Here is a tiny trained network, its code and every weight. The questions are about switching its units off for an input and a class, where a switched-off unit gives its printed mean instead of its output.

import numpy as np


def w(rows, s, z=0):
    codes = np.array(rows[::2]) - 128.0
    scale = np.full(codes.shape[1], s)
    scale[-1] = z or s
    return codes * scale


def norm(h):
    return h / np.sqrt((h * h).mean(-1, keepdims=True) + 1e-5)


def f(y):
    return y / 2 * (1 + np.tanh(0.7978845608 * (y + 0.044715 * y**3)))


def log_softmax(a):
    a = a - a.max(-1, keepdims=True)
    return a - np.log(np.exp(a).sum(-1, keepdims=True))


def net(x, mask):
    res = np.array(x, float).reshape(1, 3) / 4 @ E
    u = 0
    for l in range(4):
        y = f(norm(res) @ A[l][:, :-1].T + A[l][:, -1])
        res = res + np.where(mask[u : u + 4], y, B[l][:, -1]) @ B[l][:, :-1]
        u += 4
    return log_softmax(norm(res)[-1] @ U[:, :-1].T + U[:, -1])


A, B = {}, {}
E = w([
[101,139,213,195,166,221],'x0',
[28,254,123,169,55,99],'x1',
[126,141,250,48,168,16],'x2',
],0.0073)
A[0] = w([
[141,42,218,104,127,119,60],'L0N0',
[91,120,25,75,137,182,71],'L0N1',
[42,110,254,80,131,143,69],'L0N2',
[129,94,141,193,90,220,4],'L0N3',
],0.0064,0.0028)
B[0] = w([
[138,105,74,50,229,124,217],'L0N0',
[254,177,148,104,198,112,180],'L0N1',
[233,175,202,88,147,181,253],'L0N2',
[123,94,213,118,111,42,179],'L0N3',
],0.0084,0.0024)
A[1] = w([
[53,93,158,59,138,45,53],'L1N0',
[208,162,130,84,141,170,8],'L1N1',
[142,32,206,169,160,150,164],'L1N2',
[2,195,128,97,155,183,9],'L1N3',
],0.0079,0.0018)
B[1] = w([
[161,145,167,2,101,172,199],'L1N0',
[99,108,98,124,137,45,191],'L1N1',
[145,197,2,213,206,217,253],'L1N2',
[187,59,121,59,188,146,191],'L1N3',
],0.0068,0.0033)
A[2] = w([
[49,118,200,198,99,172,41],'L2N0',
[139,134,59,130,51,132,193],'L2N1',
[43,104,133,82,86,130,7],'L2N2',
[186,254,120,94,62,182,176],'L2N3',
],0.0076,0.002)
B[2] = w([
[144,61,66,2,97,166,173],'L2N0',
[29,85,95,214,210,50,197],'L2N1',
[247,110,94,12,154,73,120],'L2N2',
[60,178,170,141,123,119,254],'L2N3',
],0.0083,0.0041)
A[3] = w([
[209,42,57,209,142,156,108],'L3N0',
[157,2,111,159,129,74,2],'L3N1',
[228,84,171,32,207,147,171],'L3N2',
[50,91,103,165,93,247,140],'L3N3',
],0.008,0.0036)
B[3] = w([
[80,230,249,85,106,72,209],'L3N0',
[128,154,197,14,44,43,142],'L3N1',
[129,85,73,188,77,146,255],'L3N2',
[144,59,118,41,85,164,186],'L3N3',
],0.012,0.0072)
U = w([
[106,194,177,69,70,2,150],'0',
[159,26,52,44,22,155,171],'1',
[79,211,241,123,132,230,169],'2',
[203,89,116,227,201,165,90],'3',
[5,153,50,210,148,85,3],'4',
],0.014,0.0023)

Each question gives the input, the list of numbers given to net, and the class t.
The units are the neurons (one row each of A and B). Each row of codes is followed by its name. A weight is (code - 128) times the scale printed after its matrix; where a second scale follows, it is the last column's (A, B and U).
mask holds one flag per neuron, layer by layer. A switched-off neuron (its flag False) gives its mean, the last column of its row in B, instead of its output. The means were averaged over made-up inputs and are rounded, as every weight is.
A unit's drop is (log p(t) with every unit on - log p(t) with that unit switched off) / (log p(t) with every unit on - log p(t) with every unit switched off).
The circuit of an input: a set's keep is (log p(t) with only the set's units on - log p(t) with every unit switched off) / (log p(t) with every unit on - log p(t) with every unit switched off). Starting from the 12 units with the biggest drops (on a tie, the unit counted first), units are removed one at a time, each time the one whose removal leaves the highest keep (on an exact tie, the one counted first), for as long as the keep stays at least 0.8.
units of the circuit, in order: the units of the circuit, biggest drop first
top k neurons: the k neurons with the biggest drops, biggest first
top k neurons in layer l: the k neurons of layer l with the biggest drops, biggest first
drop when u is switched off: that unit's drop, to one decimal
input [5,-2,-7], class 2: units of the circuit, in order	[L3N0]
input [7,-2,2], class 3: top 2 neurons in layer 0	[L0N2, L0N0]
input [-7,4,0], class 4: top 2 neurons	[L2N1, L3N0]
input [8,2,-2], class 1: units of the circuit, in order	[L3N3, L2N0]
input [5,-6,-6], class 2: top 2 neurons	[L3N0, L1N2]
input [-4,-1,6], class 1: top 2 neurons	[L3N0, L3N2]
input [-3,8,0], class 4: top 2 neurons	[L2N1, L3N0]
input [-5,0,3], class 1: top 2 neurons	[L3N0, L1N2]
input [7,2,0], class 1: units of the circuit, in order	[L2N0, L3N3]
input [0,-8,-7], class 0: units of the circuit, in order	[L3N0, L3N1]
input [5,-4,1], class 3: top 3 neurons	[L0N0, L3N2, L3N1]
input [2,6,-7], class 1: top 3 neurons	[L3N3, L2N0, L1N2]
input [-2,2,-8], class 4: top 2 neurons	[L2N1, L0N1]
input [4,6,-8], class 1: units of the circuit, in order	[L3N3]
input [-1,-5,5], class 1: top 2 neurons in layer 0	[L0N0, L0N1]
input [1,4,1], class 2: top 2 neurons in layer 1	[L1N3, L1N1]
input [-4,-8,0], class 0: top 3 neurons	[L3N0, L3N1, L3N3]
input [-3,6,0], class 4: top 2 neurons in layer 3	[L3N0, L3N1]
input [1,-6,-2], class 2: top 2 neurons	[L3N0, L1N2]
input [-6,1,-8], class 4: units of the circuit, in order	[L2N1]
input [-8,-6,7], class 1: top 2 neurons in layer 3	[L3N2, L3N0]
input [8,2,-6], class 1: top 2 neurons	[L3N3, L2N0]
input [1,3,4], class 2: top 2 neurons in layer 3	[L3N0, L3N1]
input [7,0,5], class 3: top 2 neurons in layer 3	[L3N0, L3N2]
input [2,-3,-6], class 2: drop when L3N0 is switched off	1.0
input [-4,7,-1], class 4: drop when L2N1 is switched off	0.3
input [-8,-1,-3], class 0: drop when L0N0 is switched off	0.0
input [6,-1,3], class 3: drop when L3N0 is switched off	0.2
input [-4,-7,-2], class 0: units of the circuit, in order	[L3N0]
